In the rows, zero is written as 128.
Here are made-up elements, facts about them, and rows of numbers that follow some of those facts. Name the element behind each unnamed row.

Facts:
J_104 α:J_748
J_108 λ:J_686 J_328 Ψ:J_532
J_122 λ:J_438 α:J_276
J_139 λ:J_810 α:J_158 Ψ:J_854
J_14 α:J_998 J_494 Ψ:J_279
J_150 λ:J_761 J_634 J_879
J_155 α:J_875 J_279 J_506
J_158 Ψ:J_184
J_159 λ:J_761 J_733 α:J_998 Ψ:J_108
J_177 α:J_893
J_184 α:J_14 Ψ:J_807
J_192 λ:J_157 α:J_532
J_193 α:J_519 Ψ:J_272
J_210 α:J_370 J_417 Ψ:J_875
J_225 α:J_791 J_104 Ψ:J_280
J_227 α:J_465
J_231 λ:J_810 J_392 α:J_723
J_237 λ:J_61 α:J_998
J_252 Ψ:J_658
J_258 λ:J_328 α:J_181 J_791
J_261 α:J_433 J_810
J_263 λ:J_310 J_619 Ψ:J_150
J_272 Ψ:J_656
J_276 α:J_893
J_279 λ:J_656 α:J_889
J_280 α:J_342 Ψ:J_998
J_306 α:J_998 Ψ:J_694
J_308 α:J_348 J_342 J_375
J_310 λ:J_761 J_534 α:J_225 J_924 Ψ:J_80
J_327 α:J_225 Ψ:J_75
J_328 α:J_676 Ψ:J_524
J_337 α:J_465 J_634
J_342 α:J_998 J_4 Ψ:J_669
J_349 α:J_998 J_676
J_361 λ:J_80
J_370 λ:J_343 α:J_634 Ψ:J_852
J_375 λ:J_634
J_392 λ:J_63 α:J_517 Ψ:J_519
J_4 α:J_417 Ψ:J_306
J_415 α:J_694
J_417 α:J_634 J_370 Ψ:J_139
J_430 α:J_465 J_648
J_433 α:J_648 J_893 Ψ:J_328
J_438 λ:J_159 α:J_805 Ψ:J_884
J_465 λ:J_361
J_472 α:J_930 J_417
J_474 λ:J_349 J_375 Ψ:J_605
J_493 α:J_308 J_648 J_561 Ψ:J_525
J_494 α:J_678 J_417 J_889 Ψ:J_577
J_506 α:J_634
J_509 α:J_4 J_342
J_517 α:J_791
J_519 α:J_634 Ψ:J_327
J_524 λ:J_279 α:J_370 Ψ:J_337
J_525 Ψ:J_857
J_532 Ψ:J_561
J_534 α:J_108 J_254
J_537 α:J_791
J_547 α:J_310 J_349 J_658 Ψ:J_185
J_548 Ψ:J_310
J_561 Ψ:J_995
J_573 λ:J_815 α:J_279
J_577 α:J_433 J_748 Ψ:J_157
J_597 α:J_678
J_605 Ψ:J_252
J_610 α:J_210 J_998 J_276
J_618 λ:J_678 α:J_998
J_619 α:J_430
J_63 λ:J_159 α:J_634
J_631 α:J_577 Ψ:J_158
J_640 α:J_634 J_494 Ψ:J_210
J_644 α:J_532 J_631
J_65 λ:J_634
J_656 λ:J_108 α:J_375 Ψ:J_225
J_658 Ψ:J_887
J_669 α:J_225 Ψ:J_815
J_670 λ:J_884 α:J_227 J_108
J_676 α:J_433 J_225 J_337 J_370 J_889
J_678 λ:J_619 α:J_276 J_992
J_683 α:J_433 J_14
J_694 α:J_4 J_337
J_733 λ:J_761
J_75 α:J_276 J_791 Ψ:J_670
J_769 α:J_494
J_775 α:J_748 J_61
J_791 λ:J_310 α:J_210 J_370
J_80 α:J_694 J_177 Ψ:J_985
J_804 λ:J_879 α:J_63
J_805 λ:J_285 α:J_258
J_807 λ:J_597 J_139
J_810 λ:J_159 α:J_237 J_517
J_815 λ:J_619 α:J_417 Ψ:J_548
J_821 λ:J_597 α:J_4 Ψ:J_683
J_842 λ:J_815 J_392 α:J_337
J_852 α:J_634 J_577
J_854 Ψ:J_924
J_857 α:J_465 J_177 Ψ:J_791
J_875 α:J_210 J_63 J_342 Ψ:J_159
J_879 α:J_519 J_104
J_884 λ:J_159 α:J_430 Ψ:J_4
J_885 λ:J_733 J_854
J_887 α:J_231 J_634 J_375 Ψ:J_177
J_889 α:J_634
J_893 λ:J_104 α:J_370 Ψ:J_342
J_897 α:J_517 J_748
J_923 λ:J_370
J_924 α:J_279 J_519
J_930 λ:J_310
J_94 λ:J_670
J_941 Ψ:J_285
J_958 λ:J_139
J_98 α:J_361 J_80 Ψ:J_14
J_985 λ:J_108 α:J_884 Ψ:J_370
J_995 λ:J_889 α:J_634
J_998 α:J_634 Ψ:J_348

Known rows:
J_812: [136 141 132 144 119 126 134 129 122 139 128 128 131 126 135 126 117 134
 129 136 111 147 167 134 108 134 144 122 130 127]
J_506: [134  86 108 159 141 136 135  93 127 130 106 127 176  84 112 145  73 140
 119 127 140 109 121 132 167 134 117 104 117 160]
J_658: [138 130 139 129 123 118 141 122 122 146 136 130 137 132 135 113 124 137
 141 132 112 144 114 134  98 137 138 133 133 126]
J_94: [113 145 139 143 125 137 128 138 138 142 123 147 119 147 133 153 119 113
 134 102 139 153 119 138 133 127 115 121 121 156]
J_644: [135 134 129 132 131 131 134 130 122 127 129 131 123 126 131 130 129 139
 127 143 128 113 150 132 119 128 140 112 130 136]
J_683: [130 127 157  98 134 116 142 127  91 161 149 128 113  56 120 119 121 164
 146 202 146 131  71 139 113  94 138 157 118  88]
J_597: [124 169 134 139 128 133 126 126 129 122 140 126  82 120 129 160 119 128
 124 128 137 135 124 108 131 140 124  88 116 140]
J_280: [144 114 136  98 126 123 135 127 108 133 125 129 119 120 132 117 145 155
 137 140 136 102  98 136 116 122 140 110 113  98]
J_184: [140 124 138 119 130 119 135 130 122 136 129 124 129 113 126 120 129 141
 139 157 137 131 106 127 113 122 132 141 126 100]
J_924: [145 112 163  88 145 117 154 120  82 155 130 131 104  64 127 119 129 169
 138 191 132 124  48 165 112  99 142 133 107 117]
J_254: [131 142 132 138 122 125 130 125 119 140 130 130 137 131 139 128 118 133
 127 137 117 149 146 126 105 133 139 123 132 132]
J_279: [ 93  96 146  79 134 107  95  89  72 182 140 114 123  81 120 102 141 156
 141 179 157 111  64 192 123  83 145 179 110 141]
J_349: [135 137 128 128 134 128 111 150 114 114 115 135 177 145 112 165 163 147
 129 141 120 208 192 100 142 134 119 150 103  51]
J_670: [112 119 167  96 136 125 147 135  90 163 148 138  84  71 137 166 127 147
 151 149 141 153  27 143 126 106 116 146  91 124]
J_472: [113 107 127 129 117 126 124 123 145 117 131 121 130 106 137 124 136 141
 123 110 132  91 153 125 110 142 151  97 110 121]
J_887: [136  86 135 123 137 116 141 104 108 148 117 126 152  70 123 127  97 151
 139 158 140 139  73 148 133 119 130 148 119 122]
J_4: [126  71 119  96 114 130 134 128 152 106 118 117 102 119 138 117 165 143
 138  72 145  51 126 138 115 152 159  61  89  86]
J_337: [138  70 137 106 149 121 164  97  76 156 133 130 132  19 109 129  98 170
 147 182 166 105  47 153 158  97 134 129 109 109]
J_310: [115 133 146  94 147 142 130 146 110 125 137 125  82 128 135 153 168 115
 108 105 113 134  63 138 150 104 105 140 111 146]

Which element is each row?
No name comes twice in this set of rows, the named rows included.
[134 151 126 122 123 136  96 153 142 122  98 131 130 168 111 203 166 116
 146  98 144 203  97  66 162 148  72 135  99  86] -> J_159
[ 96 128 155 113 135 107 151 122 107 158 180 119 108  15 113 105 106 163
 156 221 157 129  86 121 128  93 135 184 137  62] -> J_177
[133 168 102 127 132 148 108 146 164  88 110 125  87 207 134 150 144  71
 105  61 113 123 118  94 161 147  92 101 145 165] -> J_392
[ 70 102 187  87 134 119 113 145 170 119 134 115 115  20 150 129  76 147
 114 148 108 134  31 178 138 110 101 197  78 158] -> J_791
[100 126 105 116 119 117  69  94 119 149 133 106 144 185 125  91 141 104
 133 101 139 111 146 145 134 120 139 157 144 149] -> J_656
[ 95 121 132  89 122 109  86 100  93 176 148 122 137 137 117  90 140 139
 149 159 161 114  94 168 118  91 142 183 130 140] -> J_985
[114 183 144 125 143 140 117 143 132 119 125 138  90 144 130 181 140 111
 117 113 129 158  97 115 152 118  97 115 108 151] -> J_810
[127 159 130 135 120 121 107 135 155 118 110 125 160 123 112 138 125 149
 132 164 140 138 171  99 122 146 120 150 127  93] -> J_610
[161 138 121 119 115 118 107 136 150 121  94 126 162 147 102 141 148 149
 148 159 139 155 140  91 136 156 110 143 135  59] -> J_14
[ 84 130  84 154 110 123 108 139 213  63 169 114 150 137 117  74  66  97
 138 119 151  86 209  94 170 156 118 146 176  84] -> J_893
[110 120 143 109 131 148 141 135 110 140 121 107  87  64 124 148 207 122
  96 122  88  60 123  60 131 107 127 161 131 126] -> J_619
[166  84  89 145 141 136 128  96 136 104 102 122 175 130 108 123  73 117
 125  99 137 100 122 128 174 144 109 102 131 151] -> J_519
[128 132 168 107 126 115 154 133 111 174 129 149 104  86 138 138  79 137
 166 153 166 159  18 168 106 112 117 138 106 155] -> J_807
[111  72 129 114 107 142 140 139 171 112 102 102 111  98 139 119 189 112
 110  49  99  27 105  87 136 144 124 138 121 120] -> J_815

Now the same elements, written a new way:
Some elements and their rows:
J_94: [128 125 125 130 125 129 123 125 129 137 127 132 125 135 117 129 130 128
 130 125 120 123 129 125 130 128 119 126 131 124 125 125 128 126 132 127
 126 126 128 138 120 122 115 122 125 137 123 129 135 121]
J_656: [117 127 132 128 131 129 121 126 121 128 135 126 135 126 120 129 144 126
 133 122 115 127 128 129 134 129 129 126 130 117 124 129 130 128 120 131
 121 128 123 127 128 127 120 126 130 131 122 124 132 135]
J_897: [118 129 125 125 125 128 130 124 123 134 124 131 135 130 128 127 125 127
 131 124 128 130 129 129 131 127 124 125 130 117 125 128 122 129 123 122
 128 130 122 136 129 128 124 126 127 132 120 127 125 130]
J_875: [120 128 132 124 124 128 128 123 127 126 130 122 136 123 123 129 132 125
 130 121 130 131 128 127 131 128 130 125 131 120 124 132 123 132 123 125
 127 134 123 133 127 129 130 135 126 125 124 127 125 130]
J_854: [127 122 128 128 123 129 123 127 134 128 125 131 121 129 114 129 127 126
 126 124 122 123 128 125 129 128 127 122 132 127 124 124 126 130 130 124
 120 128 128 131 124 126 120 131 126 133 123 129 140 125]
J_804: [120 130 129 126 127 127 126 126 123 140 132 127 133 133 127 127 132 128
 133 123 128 131 129 129 132 127 124 127 130 121 126 130 125 128 125 128
 131 130 123 136 126 125 124 126 126 130 122 127 123 127]
J_597: [118 128 129 127 123 123 129 123 126 134 127 128 134 129 126 127 130 129
 132 124 133 130 128 127 132 126 124 126 132 120 125 129 122 128 127 126
 128 130 123 138 128 128 123 129 126 132 122 128 121 130]
J_370: [120 133 139 106 137 141 134 109 147  51 140 121 124 129 114 119 125 113
 142 133 177 141 128 151 142 119 143 142 138 110 135 126 136 124 111 154
 119  91 123 115 130 115 118 118 121 158 113 127  65  85]
J_683: [117 123 131 128 122 124 124 130 124 144 129 128 129 124 124 129 132 129
 128 122 116 128 128 127 130 127 129 122 130 128 124 129 121 133 128 126
 128 137 124 135 131 130 131 136 127 122 124 126 140 139]
J_605: [127 120 128 130 120 127 122 131 131 144 127 133 121 127 116 131 129 127
 125 123 116 123 128 123 127 129 124 120 130 129 123 124 123 132 133 122
 123 133 128 134 123 128 123 133 125 128 124 129 154 130]
J_812: [128 127 126 129 122 127 127 125 131 129 123 132 123 133 116 128 125 128
 129 125 128 124 129 124 128 128 121 124 132 124 124 123 126 127 131 123
 124 126 127 136 123 125 119 124 125 138 122 129 138 123]
J_417: [121 130 141 121 118 116 126 133 129 170 145 121 137 114 124 133 141 122
 131 118 134 140 128 128 128 128 123 122 127 126 121 123 122 137 140 131
 130 143 124 133 124 130 136 147 121 118 128 126 161 136]
J_958: [127 123 126 131 124 129 122 125 132 148 127 133 124 134 116 128 130 128
 131 125 122 123 128 124 131 127 118 126 130 121 126 126 125 126 136 129
 126 126 127 140 118 122 114 129 125 139 122 131 130 121]
J_619: [120 132 126 125 125 123 128 122 125 116 127 135 139 130 126 128 127 129
 128 123 134 130 130 130 131 126 129 123 133 125 127 131 125 128 128 128
 130 124 120 142 129 123 126 121 126 127 123 126 128 135]
J_63: [123 131 135 120 131 127 133 128 115 152 134 129 145 134 126 129 134 124
 135 125 129 134 130 137 127 125 122 135 129 129 128 126 125 125 124 139
 138 118 124 128 125 125 146 132 122 129 116 127 142 124]
J_537: [118 128 124 121 126 132 132 122 124 142 125 131 133 127 128 128 122 125
 134 123 127 134 129 127 130 127 124 125 129 111 124 127 122 132 123 120
 126 133 123 138 128 126 120 125 127 132 121 125 125 127]
J_506: [121 133 131 124 125 121 133 130 125 143 136 133 142 133 128 128 128 125
 134 126 149 134 128 137 131 126 131 130 129 125 126 124 121 127 124 136
 131 121 123 129 131 128 140 133 123 133 120 129 144 126]
J_430: [117 131 130 132 123 122 124 125 121 118 127 126 135 131 129 125 132 132
 128 125 130 128 129 130 131 125 127 124 133 129 126 128 122 125 129 126
 129 127 121 133 130 129 124 122 124 130 121 127 123 136]
J_532: [128 127 128 124 127 138 126 117 142  70 121 127 119 133 109 124 122 123
 128 128 144 124 127 131 134 126 134 129 138 120 128 126 131 125 116 129
 116 112 127 125 125 121 113 119 125 146 119 130 100 106]

Which element is each row?
No name comes twice in this set of rows, the named rows included.
[120 128 133 121 129 131 130 122 133  95 130 126 135 130 122 125 126 122
 132 127 148 132 127 137 135 125 138 130 133 120 128 129 126 128 114 135
 123 115 123 122 132 125 131 130 125 136 118 127 112 117] -> J_887
[130 128 127 126 123 124 129 136 133 147 137 138 130 139 124 127 126 123
 132 128 147 129 129 134 130 128 129 129 128 129 125 120 124 126 122 134
 128 123 133 123 126 124 135 125 119 137 123 130 157 112] -> J_634
[117 128 125 122 131 134 129 121 122 150 129 132 133 129 128 129 127 124
 136 123 119 133 129 127 132 128 122 127 128 108 125 128 125 129 123 123
 125 131 122 138 125 124 114 123 129 134 120 124 123 127] -> J_258
[128 119 126 133 122 127 117 137 129 172 132 134 121 129 119 132 136 128
 124 121 103 122 129 122 127 130 120 119 127 129 122 127 125 132 138 124
 126 142 129 137 120 126 123 135 125 122 127 128 162 133] -> J_474
[120 124 133 132 122 122 118 131 120 167 136 123 138 123 126 133 144 128
 128 118 111 127 128 122 130 131 121 121 127 124 123 134 122 133 137 126
 131 145 123 140 121 131 132 147 126 116 127 127 142 142] -> J_821
[119 127 139 118 120 123 127 125 130 151 137 119 124 112 121 131 137 122
 132 118 129 140 129 124 129 127 122 123 130 118 122 125 125 138 137 125
 126 144 124 138 124 127 124 137 123 122 127 125 139 132] -> J_210
[117 125 135 122 128 129 123 125 128 141 138 126 123 121 121 129 137 124
 133 122 121 134 129 131 132 125 125 125 129 119 125 127 127 133 132 132
 124 132 124 134 126 125 120 132 125 128 123 125 128 128] -> J_524
[128 129 125 128 123 126 126 128 130 133 123 124 117 137 115 128 122 128
 130 125 129 128 129 125 128 128 123 124 133 129 123 125 127 128 133 122
 126 127 127 129 121 125 113 126 127 137 122 130 139 124] -> J_761
[118 125 131 128 123 125 123 127 127 124 129 128 132 125 125 127 133 129
 127 124 127 128 128 129 131 126 131 123 133 128 125 130 123 130 127 128
 126 129 122 131 130 130 129 131 126 126 122 127 127 134] -> J_857
[120 124 132 127 122 119 125 136 123 169 137 131 138 124 128 132 134 127
 128 122 123 131 128 130 128 129 129 122 126 131 123 127 120 134 131 130
 130 138 124 131 130 132 143 145 125 117 124 127 164 141] -> J_640
[119 128 130 127 128 132 125 123 126 107 126 128 141 130 127 127 126 125
 129 124 133 129 127 132 133 127 135 125 133 121 126 131 123 128 116 126
 124 123 121 127 129 129 128 133 127 129 119 127 116 126] -> J_924
[126 126 127 133 125 127 119 128 129 133 128 133 126 136 118 127 132 129
 128 126 123 122 129 127 131 127 120 125 132 129 126 126 128 124 136 128
 125 124 126 135 120 122 114 123 124 137 122 130 133 124] -> J_465
[119 124 136 128 128 131 121 128 113 147 127 126 136 127 125 130 141 129
 126 120  97 127 130 129 124 126 121 125 131 135 125 131 125 129 129 128
 133 133 123 132 125 128 136 134 124 115 120 125 136 140] -> J_884
[128 121 125 130 123 125 115 136 133 169 132 138 123 129 116 134 129 129
 123 121 105 123 129 123 130 130 123 116 128 132 123 129 125 133 144 125
 126 135 126 141 119 123 118 139 128 121 127 128 165 138] -> J_263

The same elements again, as new rows of numbers:
Known rows:
J_525: [115  96 115 173 107 182 122 123 100 106 102 140 119 109  89 111 141  99
 132 136  92 183  60 146 171 175 138 139  88  91 107 118 110 137 117 161
  99 159 146 154 148 157 110  89 139 117 126  97 107 168 132 149 142 152
 121]
J_100: [127 144 141 140 118 143 136 133 109  96 114 135 122 118  77 118 129 135
 122 161  90 186  97 124 153 143 159 110  84 131 138 136 118 121 146 136
 131 125 128 141 140 138 111 115 131 164 108 123 123 155 109 141 135 157
 142]
J_465: [139 126 146 115 120 128 131 134  99  91 121 108 130 136  76 104 142 145
 134 159 118 188 103 122 148 138 162  87  84 127 129 133 128 135 141 143
 127 129 119 121 114 129 115 120 131 160 127 110 129 136 132 169 135 160
 127]
J_889: [149 176 110 123 124 173 116 153 140 173 123 144  98  91  96 111  86 100
 110 101 137 171 149 181 114 172  95  53 104 150 104 136 115 162 148 129
  59  99 103 163 104  86 137 106  66 185  92 128 142 124 124 100 116 142
  66]
J_80: [100 167 146  98 113 104 113 129 161 137 104 107 159 110 120 144 121 128
 168 147 172 171 139 119 134 131 147 122 137 151  79  62 136 120 140 112
  90 123 104 117 138 153 123 150 152 152 134 142 160  93  90 106 149 108
 115]
J_548: [112 102 133 142 101 166 123 119 120  99 115 132 121  98  82 120 139 114
 134 154 106 182  74 139 167 167 139 138  94 127 107 115 117 115 126 138
 106 156 141 153 148 163 111 111 151 131 116 110 108 161 124 146 142 153
 131]
J_992: [130 147 142 142 115 140 138 134 108  90 114 129 124 118  73 109 132 142
 123 165  88 188 100 122 160 141 157 114  83 131 135 135 112 120 150 132
 138 121 122 145 144 142 106 113 132 163 111 119 121 153 107 138 135 160
 142]
J_263: [121  83  83 198 128 193 136 118  76  98  77 168  86 109 146 115 142  79
 132  95  81 170  49 195 183 203 135 137  60  61 124 133  66 175  71 180
  79 142 160 146 132 167 113  75 122 101 162  62  94 183 161 164 154 155
 131]
J_573: [142 158 138 147 125 107 137 148 151 115 108 170  90 113 147 149 118 135
 140 142 135 154 117 151 133 147 161  75 125 115 133 137 126 136 145 158
  96  85  99 117 118 156 107 109 114 158 154 114 162 119 149 114 153 134
 148]
J_807: [ 96 146 159 100 101  94  99 142 169  94 146 145 166  66 109 136  52 148
 154 188 125 186 140 154 179 126 163 145 118 165  91 109 129  82 150  79
 147 134 137 186 143 155 111 181 161 191 116 160 195 126 123 135 144 151
 149]
J_65: [133 121 152 146 124 155 126 149  94  90 126 147 117 105 105 128 117 143
 133 120 102 187 129 175 173 134 167 112  82 116 147 137 101  92 127 141
 143 103 178 158 165 150  95 117 105 152  78  89 136 169  90 164 132 152
 147]
J_810: [ 79 167 145 166 124 118 122 149 145 136  89 178 112 105 149 145  93 132
 171 149 138 136 115 149 183 138 165  83 108 147 131 112  98 161 138 111
 149  83 150 130 122 100 127  91  81 155 138 154 139 131 124 126 111 120
 140]
J_343: [115 159 138 139 108 140 135 120 108  98 101 116 132 126  63 108 132 138
 131 162  97 188 103 108 154 142 150 102  93 137 140 131 104 147 143 151
 138 132 127 134 135 133 119 120 129 167  97 115 112 141  96 125 136 154
 124]
J_241: [132 143 142 136 119 142 136 136 110  97 109 132 128 121  73 118 129 140
 125 161  91 188  98 119 152 141 152 112  88 135 141 139 115 121 143 131
 137 125 131 141 137 143 109 118 131 159 107 124 120 157 111 139 134 159
 133]
J_276: [148 173 130 112 127 101 118 176 102 100  52 161 146 103 105 122 142 155
 147 131 174 180 126 122 166 121 144  76 113  98  72 127 131 128 124  94
 137  86 100 127 162  91  65  75 127 148 152 121 159 148 102 118 116 101
 114]
J_537: [123 174 127 172 121 104 126 160 142 153  77 172 133 115 127 167  99 118
 167 175 164 124 114 110 170 145 151  69 114 149 137 142 125 103 141 159
 136  93 108 123 142 140  97  84 106 183  67 120 115 161 134 107  85 136
 128]
J_433: [140 102  65 189 127 180  93 167  64 126  49 176 112 143 147 114 144  74
 153  91 168 159  51 169 167 144 120 134 105  57  58 107 124 179  53 169
  61 131 115 134 159 109  97  76  80 102 159  88  96 172 147 162 125 107
  59]
J_854: [ 68 128 157 105  78 121 120 112 152  97 125 117 121  78  91 120 105 140
 153 163 110 188 127 153 188 133 160 137 106 157 107  70 103 104 147 109
 141 128 168 149 144 149 124 165 161 173 113 132 127 128  81 117 149 148
 133]
J_532: [103 133 151  94  87 118 125 120 154  95 127 109 147  79  77 123  95 144
 143 175 125 185 131 127 166 138 151 143 108 158  99 104 126  84 149  98
 122 142 129 149 149 163 105 171 162 170 100 127 145 125 101 123 150 151
 143]

Which element is each row?
No name comes twice in this set of rows, the named rows included.
[129 136 153 159 122 159 124 142  97  96 116 140 110 114 101 121 109 133
 134 116  94 188 141 174 171 124 171 121  92 121 141 138  95  94 127 148
 143 102 176 167 171 151  97 125  96 145  78  89 140 158  83 144 144 153
 152] -> J_375
[ 97 136 158  97  79 108 123 120 161  90 141 100 159  72  70 126  70 148
 141 184 138 185 149 117 165 130 155 139 121 159  96  97 134  76 150  89
 129 136 119 145 151 167 102 181 161 184  93 135 163 110  89 110 150 144
 147] -> J_561
[ 83 140 147 146 118 130 127 124 103  94 103 151  97 112 104 110 128 145
 146 131  87 185 105 174 182 132 163 102  74 153 135 117  65 154 140 142
 151  98 180 144 130 115 128 116 120 172 125 126 117 147  91 135 138 150
 142] -> J_733
[118 175 149 181 119 127 120 145 138 146  86 170 103 125 141 157  95 111
 157 107 151 168 144 155 163 129 168  95 125 137 136 124  97 135 122 157
 131  83 155 130 163 121 129  97  69 149  92 125 139 110  82 117 133 122
 134] -> J_879
[132 151 151 136 128 121 118 159 123 137 120 169 113 113 147 145 103 134
 148 107 157 173 145 171 153 130 165  73 118 106 137 131 107 119 129 145
 125  90 148 123 137 127 110 100  77 157  95 101 154 138 103 141 129 117
 143] -> J_804
[146 119  59 173 125 191  85 149  73 180  52 164  94 129 138 110 148  72
 113  88 110  92  49 193 119 192  69  93  83  62  84 105  75 178 114 181
  51 179 146 191 140 133 116  81  65 127  80  58  98 185 126  98 130 122
  59] -> J_417
[ 91 175 153  93 125  96 113 123 168 156 145  94 169  96 133 161  47 151
 159 171 176 160 146 134 106 129 158 132 144 162 108  62 136  86 151  86
  90 135 109 114 134 175 123 173 155 186  99 149 193  88  71  98 165 103
 151] -> J_694
[144 174 137 137 132  98 135 161 142  98  63 169  91  93 140 147 139 141
 135 136 143 146 114 145 152 129 154  78 124 113 128 134 122 139 143 144
 114  84  99 123 149 145  88  92 134 158 153 112 158 128 126  96 154 115
 148] -> J_678
[ 98 154 147  99 119 116 123 128 163 145 137 142 151 101 127 151  73 133
 151 147 162 133 135 131 131 156 140 129 136 147 114  75 132 102 147 107
  90 131 113 126 136 171 107 167 145 151 108 141 168  99  87 108 150  99
 146] -> J_280
[105 163  94  97 131 114 119 113 142 171 116 126 153 151 143 139  98 130
 141 101 139  98  62 183 100 160 121 138 137  81 129  56 115 145 150 143
  64 176 141 130 156 184 112 142 112 148  79 101 130 137  75 103 156 106
 148] -> J_4
[111 121 153 130 129 121 136 129 107  86 117 141  91 109 113 117 129 146
 138 135  91 189  84 172 175 135 159  97  73 151 146 129  90 130 144 163
 144 105 163 133 122 141 117 121 141 175 125  89 127 160 115 141 149 156
 152] -> J_930
[134  82  94 192 129 195 112 139  68 115  93 164  95 131 141 119 148  67
 134  93  94 184  50 191 179 194 158 143  66  57 116 138  81 147  56 178
  75 164 183 170 167 168  93  72  80 104 113  65  98 186 149 179 126 149
 138] -> J_474

